The symbols move the nodes like this.
from | ω τ
Q437 | Q405 Q753
Q130 | Q232 Q792
Q541 | Q721 Q807
Q619 | Q807 Q721
Q405 | Q517 Q756
Q391 | Q635 Q234
Q983 | Q541 Q463
Q976 | Q597 Q375
Q375 | Q437 Q976
Q179 | Q98 Q819
Q98 | Q234 Q635
Q449 | Q804 Q304
Q398 | Q256 Q737
Q232 | Q649 Q959
Q720 | Q391 Q808
Q808 | Q662 Q720
Q517 | Q720 Q662
Q959 | Q792 Q232
Q737 | Q822 Q398
Q234 | Q808 Q391
Q662 | Q756 Q517
Q721 | Q456 Q619
Q747 | Q375 Q597
Q218 | Q304 Q804
Q756 | Q753 Q405
Q804 | Q179 Q218
Q807 | Q463 Q541
Q463 | Q449 Q983
Q819 | Q218 Q179
Q597 | Q130 Q747
Q256 | Q959 Q649
Q822 | Q34 Q339
Q792 | Q747 Q130
Q34 | Q619 Q456
Q339 | Q398 Q822
Q304 | Q983 Q449
Q649 | Q737 Q256
Q635 | Q819 Q98
Q456 | Q339 Q34
Q753 | Q976 Q437

The rows follow the links: the fewer symbols apart two nodes are, the more alike their rows tend to be.

Each row is also shifted at random along 3 hidden directions that mean nothing.

Some nodes, each with a row of numbers:
Q662: [  -5  -15  -42  -23  -24    2  -98   43  -34   13   58  130  -65  -51  -19 -121   53  -66  -42  147   43   25   37  -11  -11  -21   45    7  -13   17   41   37  -24   12  -24  123  -36  -27   17   35   37   10  124   30  -21  -12  -17  -41   41  -18]
Q792: [  -5  -19   21   -7   11   26   17  -31   32   13   -4  -45    4  -28   16  -28  -44   11   18    1   14  -32   -8   12   21   -4  -21   20  -24   18   -7  -31  -13   53  -35   21   47  -50  -27   34   10  -18  -33   10   55   15   24    7   13   26]
Q756: [   0   19  -40  -14  -22  -10  -19   -2  -84    7   11    9  -50   44   14   74   64  -10  -22   11  -12   82  -13  -54  -13  -22   53   10   45   24  -19   44   39  -58   38  -46   -2   55   14  -51   -6  -26    4   -3  -20   -7  -30  -22  -72  -42]
Q437: [  12  -15  -42  -19   -5   14   17  -36   36   61    0  -34   18   -1   15  -50   -6   -1   -4    0    8  -57    4  -19    0    5  -18    3  -32   25    3  -35  -35   61  -46   22  -27  -31  -33  -14    7  -20  -25  -22   38    0  -25  -10   36   -8]
Q339: [   5   19   22   27  -22    3   -4   39    9  -13  -25  -22   26    5   -1   62   22   24   61  -67  -58   58  -14  -24   -1    2   -5   -6   29   10  -57   31   14  -59   66  -57   47   33  -12  -14  -13  -15  -22   -1    8   -7   -3  -18  -35  -28]
Q822: [ -20   19   -7    3  -10   30  -20   76    5  -35   10  140    8  -23  -27 -126   37  -75  -24    2  -35  141  -24  -25   54   30   58  -63   27   -7  -43   47   22  -22   19   48  -19   -4  -13   25   41   79   99   16  -62   20  -17  -44   78  -20]
Q98: [  20  -15  -34  -25   -4    6   13   26  -14    8   12   57  -39  -17   -5    4   39   29  -22  -13   25   53  -43  -24   35   33   20    0   41    0  -16   16   32   10  -26    3    3  -33  -19    9  -17   35   22   23   31  -19  -14   15  -23  -25]
Q635: [  -9  -18    6   33   58  -15  -33   19  -13  -25   25   50   12  -63  -29  -41   21   23  -36  -29   47   35   45  -19   -9   51  -12    1    1   -3   44    6   -6  -10    6   52  -15  -32   49   -2   13   31   45  -40   -3   12   45    0   85  -11]
Q398: [ -20   -6   47   27  -14   15  -45   40   21  -25    2   15    6  -32    7  -12    0  -14   26   21   -5   30   14    5    4  -26    4   -4    0   14  -24   24   -8  -29   46   29   53   -3    0   31    6  -11   25   25    5    5   20  -11   10    4]
Q232: [ -33   26    8  -25    0   18   21  -12  -80  -52   11   39  -56   36  -11  -14   -6  -71  -41   29  -16   96  -44   16   41  -19   68  -14   21  -27    1   31   70  -44   -5  -32    5   20    4   14   32   44   39   13  -67   35    4  -12  -37   22]
Q737: [ -17   20   -3  -20  -19   12   16   12   -7  -21    2   46    5   17  -21  -65  -10  -64   -7   14  -31   40  -16   24   27   -6   26  -35   -2  -19  -16    9   16   -1  -11    4  -21    3  -25   20   27   47   42   11  -53   17  -10  -26   31   19]
Q179: [  20  -11  -11  -27  -13   -5   21   -3  -17   -1   12    8  -59   43   46   65  -14   13  -31   48   34   -8  -58   29   30  -11   38  -14   29   -7  -15   10   53    3  -28  -10    3   11  -12  -10  -30   -7   -8   50   20   -6  -21   39 -103   22]
Q256: [ -15    2   41   14  -16   14  -35    0   -1  -25   16   -7  -30   16   43   20  -21  -33    7   72    3    7  -10   32   19  -57   35   -2   -1    6  -31   20   28  -21   21   11   56   22    3   24    7  -26    8   45    2   22   15    0  -51   41]

Where do the symbols, taken in turn from left to right, take each start?
Answers are names.
[  24   -7  -59  -28  -20   -5    6    6  -26   39    1    9  -32    5  -14   23   43   37   15  -21    1   10  -17  -42  -14   16   -3   20   24   18   -7    8   -9    4  -15  -21  -14   -7  -11  -17  -22   -6   -8   -7   26  -36  -36   -6  -29  -44]
ω ω ω -> Q753
[ -29   10   15   -2   15    3  -18  -29  -72  -35   16   12  -44    1  -12    1    2  -29  -31   46   13   39   18    2  -14  -33   39   18   -3  -11   42   21   34  -35    5    6   23    8   34   10   26   -2   30   -5  -42   28   25  -11  -17   20]
τ ω ω ω -> Q405
[   7   -9  -41  -17  -11   -3  -15   -2    8   42   25   29  -13   11   22  -77   22  -38  -49   61   26  -11   23  -15   -2   -9   31  -10  -15   32    7   -7  -15   36  -35   57  -34  -10    0  -20   16  -16   29    0   -1   13  -27  -19   42   -9]
τ ω τ -> Q437
[   8    2  -34  -31  -11   16   51  -54    7   47  -13  -62    5   32   34   25  -14   12    4  -33   -5  -14  -31  -24   19    0    2    1    6   30  -30  -30    2   40  -38  -50    3  -14  -43  -23  -12  -16  -63  -15   27    4  -24   12  -31   -8]
ω ω τ ω -> Q753
[  -3   25   16   11  -39   -8   -5   50    0  -21    2   33   -2   73   59   37   10  -58  -29   40  -34   56  -40   15   27  -25   71  -71   38   -5  -71   42   58  -47   44  -21  -12   84   -2  -45  -18   -5   19   46  -52   20  -48  -11  -53   14]
ω τ ω ω τ -> Q34
[   0   -5  -13  -17    5   35   39  -13    5   15   -3   -9   -7  -23   13  -15    9   21    4  -61    0   65  -45  -38   52   36    9  -14   25   25  -44   -8   28   29  -18  -23   28  -48  -42    2    4   14  -21   -9   43   10    5    4    5  -13]
τ τ τ τ -> Q747
[ -13   10   28  -12   16    8   26  -53   40   10  -19  -53   34   -6  -47  -61  -67  -30   30    9   -9 -129   32   52  -19  -21  -58   24  -75  -31   59  -62  -58   64  -48   14  -15  -39  -17   40   31    2  -19  -24  -14   14   20    4   64   46]
τ τ τ ω τ -> Q232
[  24   -7  -51  -44  -23    7   -4    3  -18   20   26   44  -53    7    1   -9   38    2  -17   47   21   13  -29  -16   21    7   22    3   21    7   -6   16   17   13  -41   20  -17  -19  -15    5  -10    8   24   38   12  -21  -30   -1  -43  -22]
ω ω τ -> Q517
[  -7  -12  -31   14   12  -21  -39   12  -33    7   27   47  -10   -1   30  -12   39  -22  -69   27   35   40   24  -30   -6    8   42  -22   15   13    5   22   25  -17   14   33  -34   20   32  -51   11   -8   34  -18  -27   12  -10  -18   23  -15]
ω τ τ τ -> Q234
[   9    1   30    9  -14  -15   -7  -26  102   36  -23  -68   80   17   -1  -49  -69  -30   38   39  -19 -174   58   65  -39  -33  -71   -5  -78  -11   22  -58  -97   60  -15   35  -32    6  -12   12    6  -36  -35   -2    7   -1  -12   12   63   44]
ω τ ω ω -> Q339
[   9  -19  -27    8   16  -19  -15  -30   18   54    7  -32   31  -11   22  -45    6    1  -20   13   29  -84   53  -14  -35    1  -20   12  -42   30   32  -31  -56   48  -25   39  -45  -12    5  -32    7  -34  -13  -39   18   -1  -17   -9   57   -4]
ω ω τ τ τ -> Q234
[ -27   -5   17  -11    5   -8  -75  -32  -69  -22   53   30  -60    5    9  -45  -10  -75  -52  164   46  -39   39   40  -33  -76   45   21  -36   -4   70   25    6  -14  -14   78   -1   20   56   24   42  -27   67   21  -50   19   15  -15  -24   38]
τ τ τ ω -> Q437
[  12  -12   20   23   -1   -8   27   23   -2  -24   -3   -5  -15   38   66   95   -7   26  -25  -13    8   41  -47   17   36    3   32  -47   40    1  -52   27   73  -40   23  -35   29   39    4  -36  -40   -9  -26   30   11    6   -3   41  -84   12]
ω τ τ τ -> Q218
[  12  -11   35   44  -10  -12   -7   28   66    3  -12  -26   49    2   36   19  -18    7    7  -15   -7  -35    6   17    3   -1  -24  -28  -10    5  -30   -4  -11   -2   39   12    6   29    5  -17  -15  -25  -19    7    8    3    5   10   19   10]
ω τ ω ω -> Q721
[  10   -5   -3   -7   -4   -3   17   37  -44  -39   21   60  -57   39   65   77   20    7  -55   28   25  111  -86    4   63    8   80  -50   74  -11  -49   52  119  -47   13  -17   16   31    1  -27  -32   23   25   62    1    8  -18   32 -109    4]
ω ω ω τ -> Q391
[  15  -30   40   40   11  -19  -11    4   77    9  -14  -58   57  -10   47   30  -42   30   11    0   20  -89   26   39  -11   -9  -44  -12  -29    7   -6  -28  -27   21   15   27   13    7    7   -4  -22  -36  -31   10   43    0   12   29    9   28]
ω τ ω τ ω -> Q449
[  -4  -23   -7   37   43  -27  -19  -15   -3    9    6  -14   22  -35    3  -13    3   20  -35  -22   44  -32   52  -12  -33   20  -24    8  -19   14   45  -17  -26   11    1   33  -29   -7   48  -28   -1  -16    4  -45    8    4   16   -2   60  -10]
τ ω ω -> Q662
[ -33   23   26  -18   12   10   26  -54  -69  -27    1  -44  -34   35   -7   38  -28  -27   -8   21   -8    7   -7   25   -4  -39   23   22   -8  -26   33   -2   39  -15  -10  -49   15   22   18   -1   16   -6  -17  -11  -43   33   17    8  -46   38]
ω τ -> Q959
